x =
108; 87; 108; 75; 118; 95
113; 77; 120; 80; 146; 94
83; 132; 71; 124; 30; 105
113; 79; 123; 94; 149; 94
114; 80; 121; 92; 141; 89
101; 99; 100; 100; 102; 101
92; 96; 93; 80; 124; 124
103; 86; 114; 98; 146; 110
86; 127; 80; 136; 50; 107
81; 132; 75; 137; 39; 110
112; 79; 120; 76; 142; 92
80; 135; 70; 133; 26; 109
Find the last entry, reading row by row.
A: 109
The entry just right of the largest entry -> 94
Find the entry in the top-left corner.
A: 108
The top-right entry -> 95
Find the fourth entry, reading row by row.
A: 75
The 2nd smallest entry is 30
Find the largest entry in the last column.
A: 124
Find the bottom entry of the column that holds the largest entry.
A: 26
Find the largest entry.
A: 149
Find the first entry in the row that holds the largest entry.
A: 113
Find the entry directly below the largest entry.
A: 141
Find the largest entry in the first row.
A: 118
Find the second entry in reading order.
A: 87
Find the third entry, reading row by row.
A: 108
Find the entry directly above the smallest entry.
A: 142
Find the fourth entry from the end, reading row by row.
A: 70
The largest entry in the last row: 135
The entry just left of the smallest entry is 133
The 3rd entry on the main diagonal -> 71
Find the smallest entry in the last column.
A: 89
The entry directly below 137 -> 76
Find the entry directly below 141.
A: 102
The 3rd entry on the diagonal from the top-right corner is 124
Find the entry directly above 93.
A: 100
The bottom-left entry -> 80

arr =
[[ 53  76 114 103  75]
 [115 112 135  91 108]
 [108 146 157 125 151]
 [112  90 124  81 123]
 [ 96 116 159  74 109]
 [ 99 116  78 103  71]
 [ 87  43 151 116 102]]
Indices start at 1.
The entry in row 3 and column 1: 108
The entry just left of the largest entry is 116
The entry at row 1, column 2 is 76
The entry in the top-left corner is 53
The bottom-left entry -> 87
The entry directly below the largest entry -> 78
Find the entry in row 3 and column 2.
A: 146
The entry just left of the centre entry is 90
The entry in the bottom-right corner -> 102
The entry just right of the largest entry: 74
The bottom entry of the column that holds the smallest entry -> 43
Find the entry in the top-right corner.
A: 75
The entry in row 1 and column 3 is 114
The entry just right of 135 -> 91

m = 174; 102; 43; 168; 119; 60; 159; 111; 161; 163
The third entry from the left is 43
Read off the second entry from the left.
A: 102
The maximum: 174
Read off the entry just left of 119.
A: 168

Questions about the table below.
1) What is the last entry of the largest entry's row?
2) What is the first entry on the diagonal from the top-right corner?
3) What is the entry in the bottom-left corner?
4) What is the entry just right of the largest entry?
5) What is the first entry in the row that holds the smallest entry?
6) What is the last entry, reading row by row?
7) What is the second largest entry?
8) What is the entry just right of the smallest entry?
46; 150; 89; 96; 90; 104; 104; 143; 101; 127
123; 73; 88; 103; 65; 118; 114; 56; 132; 116
128; 82; 120; 80; 128; 96; 129; 153; 86; 77
47; 138; 93; 78; 103; 119; 111; 131; 92; 119
48; 131; 92; 121; 76; 108; 91; 133; 104; 133
65; 76; 111; 149; 103; 105; 83; 63; 114; 131
127; 90; 121; 78; 130; 108; 129; 160; 83; 77
73; 66; 108; 140; 105; 105; 90; 71; 122; 128
68; 110; 105; 69; 132; 128; 115; 109; 66; 101
51; 148; 92; 73; 114; 121; 113; 111; 86; 115
1) 77
2) 127
3) 51
4) 83
5) 46
6) 115
7) 153
8) 150

Questions about the array below. Counting starts at 1.
1) What is the entry in row 3 and column 1?
2) What is the entry at row 2, column 2?
3) What is the top-left entry?
4) What is the entry just left of 59?
5) What is the entry in the bottom-right corner?
6) What is the entry directly above 39?
7) What is the entry just left of 121?
8) What is the top-right entry?
[[ 57 143 116  59 140  54 143 147  71  65  56  62 142  69 122 121]
 [ 42  89 139  52  61  70 147  72  36 105  39  45  70  72 100 143]
 [ 96  49 166  87  42 105  75  51 100 152  82  80  45 118 109  80]]
1) 96
2) 89
3) 57
4) 116
5) 80
6) 56
7) 122
8) 121

Questions about the row below.
1) Find the entry just right of 115.
2) Find the entry just left of the largest entry.
3) Find the third entry from the right.
92	175	48	81	115	171
1) 171
2) 92
3) 81

array([ 80, 120,  33, 105, 129, 113])
The first entry from the left is 80
The entry just left of the largest entry is 105
Give the entry just left of 105.
Answer: 33

Read these off the grid that follows. Indices start at 1.
1) Find the entry in row 1 and column 2.
2) Find the entry directly below the largest entry.
3) Find the entry in the top-left corner.
4) Find the entry at row 2, column 2.
5) Find the entry in row 3 and column 1.
6) Find the entry in the bottom-left corner.
7) Find the entry just left of the largest entry.
8) Find the bottom entry of the column that holds the largest entry.
[[156  80 161  83  82 125  95  69 121  86  70 156 121 102]
 [155  77 157  83  84 121  95  72 119  86  71 154 119 101]
 [157  79 159  84  83 123  95  72 120  86  70 156 119 102]
 [153  94 138  81 111 116  79  91  94  84  77 165 127 132]
 [155  81 162  85  81 125  96  70 121  86  70 156 119 102]
 [154  90 134  80 117 108  78  97  89  84  80 156 123 132]
 [152  91 135  79 114 111  79  94  91  83  79 158 126 131]
 [156  79 160  84  82 124  96  71 121  86  71 154 118 102]
 [158  81 161  85  81 124  95  71 121  86  69 158 120 103]
 [159  81 161  87  83 122  95  75 120  86  69 154 117 102]
 [148  86 137  73 113 115  78  88  91  82  79 157 131 131]
 [151  86 133  77 117 108  79  96  88  83  80 154 125 130]
 [151  85 131  76 117 107  78  96  87  83  80 154 126 131]
 [152  90 137  77 113 113  78  92  91  84  78 158 128 132]]
1) 80
2) 156
3) 156
4) 77
5) 157
6) 152
7) 77
8) 158
